J_893: [-19.1 -53.0 -54.4  -2.1  34.2 -54.6 -55.0  23.5   5.9   9.9  40.4 -41.9
  21.1 -53.0  29.7   2.8  24.0 -54.6 -17.8  26.1 -54.1 -54.6 -39.1  47.6
   4.1   6.8 -11.1   1.7 -51.3 -11.1  37.7 -19.8   3.8]
J_853: [  5.5  68.9  74.2 -35.0 -45.6  79.2  77.3 -52.7 -46.6 -25.2 -85.6  52.8
 -25.4  82.5 -41.8 -42.5 -53.8  77.6  13.0 -36.7  75.9  77.6  49.1 -78.8
 -44.1  -2.1  23.8 -36.2  73.0   2.6 -56.4  25.9 -41.6]
J_295: [-79.2 -49.0 -34.3 -38.1 -19.2 -38.9 -30.4 -57.4 -40.1  41.7  23.8   5.9
 -35.8 -28.6 -27.9 -39.1  56.7 -49.0  39.3 -42.6 -29.7 -27.5 -76.6  46.6
  -9.6 -48.4 -62.6  14.6 -13.5  41.2 -14.2  35.4 -46.2]
J_377: [ -5.3  39.1  43.4 -31.1 -23.3  48.2  47.2 -38.4 -38.4 -14.2 -56.5  32.1
 -11.6  51.1 -23.1 -36.0 -29.6  45.1  12.0 -18.7  47.6  47.9  24.8 -45.1
 -33.8   0.5  11.9 -25.2  46.4   4.8 -31.9  18.0 -36.5]
succ: [75.9] : [77.6]
tail: [-53.0 -54.4] : [ -2.1  34.2 -54.6 -55.0  23.5   5.9   9.9  40.4 -41.9  21.1 -53.0  29.7
   2.8  24.0 -54.6 -17.8  26.1 -54.1 -54.6 -39.1  47.6   4.1   6.8 -11.1
   1.7 -51.3 -11.1  37.7 -19.8   3.8]

J_790: [-46.9 -46.4  -6.0   7.9   0.9  18.9  43.8  16.7  31.4  39.0  -6.7  15.2
  24.0   1.2  22.8  -7.2  34.2  18.4   4.9  -9.0 -22.2 -12.0  -1.6  11.1
  16.9 -48.0  76.1 -33.3  18.1  34.7  51.1   4.1 -18.9  34.0]
J_364: [ 20.3  15.8  -8.1 -40.1  -0.1 -29.0 -34.5   3.8  -7.5 -13.0  12.3 -45.2
  41.3  12.0  -3.0  23.0  -4.5  42.8 -25.9  10.9  41.8  56.8 -19.2 -40.3
  -3.7  39.8 -37.0  -1.3  19.2 -32.9 -39.5 -40.5  -9.7  19.2]
J_651: [-49.6 -57.2 -15.2  26.6  16.1  21.1  20.2   3.2  12.1  36.9 -23.2  15.9
  26.7   7.6   7.7 -12.9  21.1  -0.3  13.5  10.8 -24.6 -63.9  10.9  38.1
 -14.6   3.8  73.3 -41.7   8.2  27.9   0.1   7.2  12.2  22.3]
J_288: [ 42.4  50.2   2.9 -17.2   5.2 -42.7 -27.3   2.4  10.2 -10.5 -12.7 -48.6
  31.9  31.3  -2.6  15.5  -0.5  47.9  17.2  16.0  14.5  41.4 -28.4 -42.6
  -8.8  38.4 -24.3  -0.7  37.5  -8.8 -40.5 -43.9  -0.4  12.8]
J_531: [ 42.9  61.9  13.6  25.7  14.6 -32.4 -18.7  12.3  34.7   8.3 -40.3 -24.5
   2.9  40.7  13.0   3.7  20.9  43.4  57.6  18.5 -22.6 -19.8 -15.7 -12.2
 -25.2  38.1  -2.3   1.6  28.6  16.6 -45.4 -20.3  21.9 -10.7]
J_870: [-15.8 -12.7  -4.9  42.8  19.0   6.5  -0.7  16.7  31.4  39.1 -38.2   9.3
   4.3  18.8  22.1  -6.8  37.1  22.4  37.4  18.4 -32.6 -77.2  10.7  35.0
 -30.1  31.3  42.0 -23.2   4.2  26.1 -31.4   7.7  30.8  -2.0]
J_394: [ 42.7  55.4   4.7 -12.7   6.8 -42.9 -26.5   2.9  12.9 -10.2 -15.6 -45.8
  27.9  35.2  -1.4  15.2   2.2  49.6  22.1  15.1   9.8  35.4 -27.8 -41.3
 -10.3  38.8 -21.3   0.2  37.6  -4.9 -43.1 -42.4   0.2  11.1]
J_985: [-17.7 -17.5  -5.6  41.2  18.8   7.8   0.6  17.4  30.7  39.8 -36.3  10.1
   5.1  20.1  22.8  -7.1  34.2  18.4  35.4  17.5 -32.1 -78.5  11.5  37.3
 -29.7  30.6  45.0 -25.3   3.0  24.9 -29.4   7.0 -26.5  24.4]
J_894: [-46.3 -47.9  -7.8   7.6   2.0  19.9  44.3 -23.2 -10.0   5.1  -7.9  14.9
  25.6   0.7 -21.3 -22.1 -13.6 -33.4   7.0  -8.5 -21.1 -11.1  -2.0  14.4
  17.4 -46.7  76.2 -32.3  18.3  36.0  50.2   4.4 -19.6  33.8]
J_348: [-18.2 -10.5  10.0   3.6  -6.7  14.2  46.8 -30.8 -17.0 -19.0   4.9  20.8
  -6.4  -7.7 -28.5 -23.2 -29.0 -52.5   7.6 -22.1 -21.8  15.0  -3.8  -1.2
  30.7 -72.8  45.4  -4.1   8.5  31.1  71.7  13.5 -27.4  11.8]
J_939: [-30.0 -25.1   1.9   5.9  -4.4  16.5  48.9 -29.8 -16.8  -9.8  -0.1  17.3
   6.1  -2.8 -28.1 -23.0 -25.9 -46.1   6.8 -17.9 -22.7   7.4  -3.7   2.9
  28.3 -64.8  61.4 -17.0  14.7  35.5  67.2   7.0 -26.6  24.4]
succ: [57.6] : [18.5]
tail: [ 6.5 -0.7 16.7] : [ 31.4  39.1 -38.2   9.3   4.3  18.8  22.1  -6.8  37.1  22.4  37.4  18.4
 -32.6 -77.2  10.7  35.0 -30.1  31.3  42.0 -23.2   4.2  26.1 -31.4   7.7
  30.8  -2.0]
tail: [16.7 31.4 39.1] : [-38.2   9.3   4.3  18.8  22.1  -6.8  37.1  22.4  37.4  18.4 -32.6 -77.2
  10.7  35.0 -30.1  31.3  42.0 -23.2   4.2  26.1 -31.4   7.7  30.8  -2.0]
tail: [22.8 -7.1 34.2 18.4] : [ 35.4  17.5 -32.1 -78.5  11.5  37.3 -29.7  30.6  45.0 -25.3   3.0  24.9
 -29.4   7.0 -26.5  24.4]
succ: [1.9] : [5.9]
tail: [ 18.4 -32.6 -77.2  10.7] : [ 35.0 -30.1  31.3  42.0 -23.2   4.2  26.1 -31.4   7.7  30.8  -2.0]
succ: [-23.0] : [-25.9]

J_694: [-46.1 -27.8   5.5  16.4   1.3  19.2 -19.0  45.8  15.6  40.0  23.7 -60.2
   7.3 -33.5  80.6   3.3 -31.1  -5.9 -13.2 -52.4  65.2  10.1  10.8  12.2
 -44.7 -33.4 -39.1  37.9 -39.3]
J_178: [ 55.3  50.0  95.9  45.1 -36.3 -50.8 -19.1  45.8 -65.0  40.0  23.8 -60.2
   7.3 -33.5 -24.1  -8.7 -28.9  47.1  -9.7 -52.4  65.3  14.3   7.7   4.4
 -29.0 -12.1 -25.2  45.6 -37.7]
J_741: [-46.1 -27.8   5.5  16.4   1.3  19.2 -19.0  45.8  15.6  40.0  23.7 -60.2
   7.3 -33.5  80.6   3.3 -31.1  -5.9 -63.7   9.5   8.1  -5.5 -50.5   4.2
 -51.3  44.3  17.2  21.9   0.5]
tail: [-52.4  65.2] : [ 10.1  10.8  12.2 -44.7 -33.4 -39.1  37.9 -39.3]
tail: [40.0 23.8] : [-60.2   7.3 -33.5 -24.1  -8.7 -28.9  47.1  -9.7 -52.4  65.3  14.3   7.7
   4.4 -29.0 -12.1 -25.2  45.6 -37.7]
tail: [ 95.9  45.1 -36.3 -50.8 -19.1] : [ 45.8 -65.0  40.0  23.8 -60.2   7.3 -33.5 -24.1  -8.7 -28.9  47.1  -9.7
 -52.4  65.3  14.3   7.7   4.4 -29.0 -12.1 -25.2  45.6 -37.7]
succ: [45.1] : [-36.3]

J_502: [ 41.9  20.2  13.8 -10.6 -11.3  12.0 -22.0 -11.2 -15.9 -14.1  41.1   7.6
 -10.2   9.0 -33.0  -2.6 -41.5  -6.0   0.0 -24.9 -22.7  -6.7 -29.0 -15.4
  -9.7   4.2   1.5  -8.4   9.2 -30.0  -4.4  -7.4   5.6   8.4   6.0  -9.5
 -15.2  11.3  10.8  31.3 -70.7   7.3   2.8  -9.6  12.8 -11.4  12.9  15.4
  17.9   5.0   0.6  33.2   5.8]
J_693: [ -0.5   3.6  -4.7  13.9   6.5 -27.2  -0.6  -2.3  15.2   0.2 -24.5 -15.5
  -5.7   4.1  10.7  -2.0   8.1  -3.3  14.0  10.1   9.8   7.5  -6.8   4.3
  -6.5   6.5  -8.3  -0.9  13.9  -3.4  -1.4  -2.4   2.4  -7.0 -19.7   5.0
  -5.1  -5.7  13.7   8.5   3.3  10.5  18.7  -3.5   3.7  -3.1  -1.2  10.8
  -1.1  10.8  -6.1  -3.9   1.9]
J_297: [ -7.3   3.2   8.0  -2.1  21.1 -23.6   4.5   2.9  25.4 -12.8  22.4  11.0
  10.2 -12.6   5.6  27.9  -3.3  -8.4 -10.1 -12.1 -12.5   3.6 -17.8   6.9
  -9.8   4.2 -17.8   2.4 -16.0  12.9  -0.4 -16.2  23.6  14.2  12.3  34.5
  -0.6  35.1 -16.1  -5.5  10.9  17.1  28.5  -4.3 -12.9   2.0 -18.4  27.1
  -1.6 -13.9  -7.0  -3.0  32.2]
J_701: [ 40.1   9.8  -4.2 -12.2  -0.6  23.6 -27.2   1.7  -3.4  -4.9   6.4  14.9
   3.4   6.5 -21.9   5.7 -22.8  -6.9   7.0  -1.6  -1.5 -14.5  -5.1  14.4
 -10.7  -3.7   9.4 -22.8  -1.1  -2.5 -15.9 -24.0 -11.9  14.3  -8.1   3.8
  15.0  -9.7  19.2  23.1 -21.9   8.9 -17.6   3.2  -3.6 -34.9  38.5  -5.4
  15.0  12.2   0.3   6.1  -9.4]
J_830: [ -8.8 -12.2  13.5  23.3 -16.5   1.9  -8.9  -9.5  -1.0   1.1 -28.1   4.5
 -12.9 -15.0   7.6  20.8  -0.9   8.8  -1.2  25.2   6.9  29.6 -13.1  -3.3
  10.6  14.8  -4.2  18.6  14.4  -3.1  -2.9  -5.0   9.0  -5.2  -2.8  12.1
  -6.2 -23.5 -10.5  -5.5  11.0  17.1   3.3 -20.1 -13.8   1.8   3.6 -13.3
   6.9  -2.5 -17.5  24.0  30.5]
J_101: [  9.9 -11.6  -5.1   9.8  -9.0  -2.3   5.4  -8.2  -6.0   4.2   1.8 -13.1
 -39.1  -6.5  12.4   4.5  15.1 -14.6  -0.1 -46.2 -15.5  -9.9 -13.1 -11.7
   2.0  22.1 -17.9  -3.4 -27.6   8.1  10.3   3.0  17.0  17.0 -17.2 -12.7
  22.2  -7.4   7.4  15.4   8.6  13.7  -2.9  -4.3 -12.0  -8.3  24.9  14.6
   0.6   3.3   1.3  -4.6 -14.9]
J_884: [-19.4   4.1   6.7 -20.9   3.2   9.9   2.1   9.9   1.6   8.5 -12.7 -16.1
 -11.5   2.8  -4.0   8.5   4.7  17.3 -10.5   5.4  -4.0  16.0  17.3  -5.9
  -2.8   7.1   7.6   2.6   8.9   6.7  -6.2  -4.7   5.2   7.6   6.0  -9.5
 -15.2  11.2  10.8  -3.1   9.6  -9.2   5.3  -4.9  -2.3  -0.7  -4.2  -6.2
  -3.8  -0.8  10.5  -8.6 -12.8]
J_370: [ 14.5  23.8  -2.6  -9.9  15.3 -25.9  12.1  11.2  -8.7  20.1  10.5 -27.2
 -24.8   7.5 -14.7   7.2 -11.2   1.3   6.0  -3.8 -11.0  10.9   7.2   3.3
 -16.9   4.8  -8.2  13.2   6.5 -13.6  -9.9  14.9 -23.8 -21.8   4.7  -6.1
   7.5   4.6 -11.3  -5.9   9.5 -22.9  13.1  20.5  10.3 -14.0 -24.6  -3.1
   2.0  -3.8  -0.4   6.8   2.1]
J_98: [ -9.5  31.9  25.0   8.9  28.3   7.8  -5.6  15.4 -12.5  14.5 -20.5   3.0
  -2.8  12.7  -6.2   3.8  20.1 -22.9   9.8   6.6  24.7   1.1   2.7   3.5
  -6.1   1.2 -11.6   4.7   6.4  -4.7  12.3  10.9 -22.3  -1.4 -11.3 -12.9
  -2.2 -11.1  -2.1 -14.0   6.6  20.2  10.4  -2.9   5.9  -7.3   3.2  -5.3
  -4.8   3.0   8.8   7.6  -9.9]
J_574: [ 13.6 -20.8   6.8   5.3  -0.3  12.5  19.4  -9.3  13.9  12.5   7.6 -11.6
  18.6 -11.4  -4.1  15.1  -6.4   2.0   4.3   5.1 -18.0 -14.8  -5.3 -11.4
  16.0  20.5   0.6 -21.0   3.7  -6.4 -17.4   0.5  25.6  -8.6 -10.3 -11.7
  10.6 -14.2   3.3   0.5  25.4  -6.9  -6.7 -13.4  12.3  -4.4 -16.7   5.7
 -30.0   0.7  -6.8  21.3   7.3]
succ: [-22.3] : [-1.4]
tail: [ -4.3 -12.9   2.0 -18.4] : [ 27.1  -1.6 -13.9  -7.0  -3.0  32.2]
succ: [-9.8] : [4.2]
tail: [  6.0  -9.5 -15.2  11.2  10.8] : [ -3.1   9.6  -9.2   5.3  -4.9  -2.3  -0.7  -4.2  -6.2  -3.8  -0.8  10.5
  -8.6 -12.8]
tail: [-5.5 10.9 17.1] : [ 28.5  -4.3 -12.9   2.0 -18.4  27.1  -1.6 -13.9  -7.0  -3.0  32.2]
succ: [-20.1] : [-13.8]
tail: [-9.8  4.2] : [-17.8   2.4 -16.0  12.9  -0.4 -16.2  23.6  14.2  12.3  34.5  -0.6  35.1
 -16.1  -5.5  10.9  17.1  28.5  -4.3 -12.9   2.0 -18.4  27.1  -1.6 -13.9
  -7.0  -3.0  32.2]

J_649: [-72.2  39.8 -49.1 -20.8 -55.4 -52.4 -69.1  18.1  53.1  -0.9  -4.0  39.8
 -50.3  17.0 -20.2 -88.5 -42.8]
J_678: [  9.4 -18.8   4.5  -8.8  -1.8   0.4  24.0  -1.2 -23.7 -20.6 -26.7 -24.5
  -0.3  -6.5   8.1  -9.5  -3.8]
J_524: [ 16.3 -35.8 -18.6 -29.2  54.6   8.0  12.5 -15.7  26.9 -61.6 -28.5  -1.3
 -48.0  28.4 -41.7 -40.3 -25.0]
J_428: [  4.0  -9.0   9.9  -6.0  -9.7  42.0  49.2 -10.6   7.4 -29.4 -10.7  -8.7
 -15.9  34.5 -10.2 -39.8  19.6]
J_876: [ 41.2 -53.4  11.6  14.1  16.4  63.3  53.8   6.5  -3.7 -77.0 -36.2   0.5
 -41.6   0.5 -35.0 -42.3  31.8]
J_473: [ -7.4  30.4   9.8  18.2  28.5  11.8  14.4   7.6  44.8  -0.9  -4.1  10.2
  19.8  13.4  -0.2 -20.6  16.5]
J_382: [  7.9 -12.4  11.9  12.6  46.6 -12.3  -6.8  -9.0  -0.7  37.0 -40.5  21.1
  26.7 -71.1  23.5  17.4   7.4]
J_910: [ -0.3 -25.0  -5.0 -34.5  25.3  -6.5   2.0 -18.8 -15.6 -31.4  32.8 -38.3
   5.8  24.2   1.1  57.4 -26.7]
J_418: [ 11.5  84.1   7.6  26.9  24.5 -72.0 -62.3  18.8  32.5  74.8   3.9  34.7
 -25.2 -16.5 -25.2  -9.3   4.5]
tail: [-0.9 -4.1] : [ 10.2  19.8  13.4  -0.2 -20.6  16.5]
tail: [11.8 14.4] : [  7.6  44.8  -0.9  -4.1  10.2  19.8  13.4  -0.2 -20.6  16.5]
succ: [28.5] : [11.8]
succ: [-15.6] : [-31.4]
tail: [ 26.9 -61.6] : [-28.5  -1.3 -48.0  28.4 -41.7 -40.3 -25.0]

J_564: [ 28.3  65.9  69.8 -58.8]
J_261: [ 3.0  3.8  4.3 -9.9]
J_259: [ 31.5 -59.0  69.7 -58.9]
J_159: [28.4 28.7 -2.4 -0.9]
J_257: [ 58.9  65.9  69.8 -58.9]
tail: [28.7 -2.4] : [-0.9]
succ: [-59.0] : [69.7]
succ: [28.3] : [65.9]
tail: [28.3 65.9] : [ 69.8 -58.8]
succ: [4.3] : [-9.9]
[28.4 28.7 -2.4 -0.9] : J_159

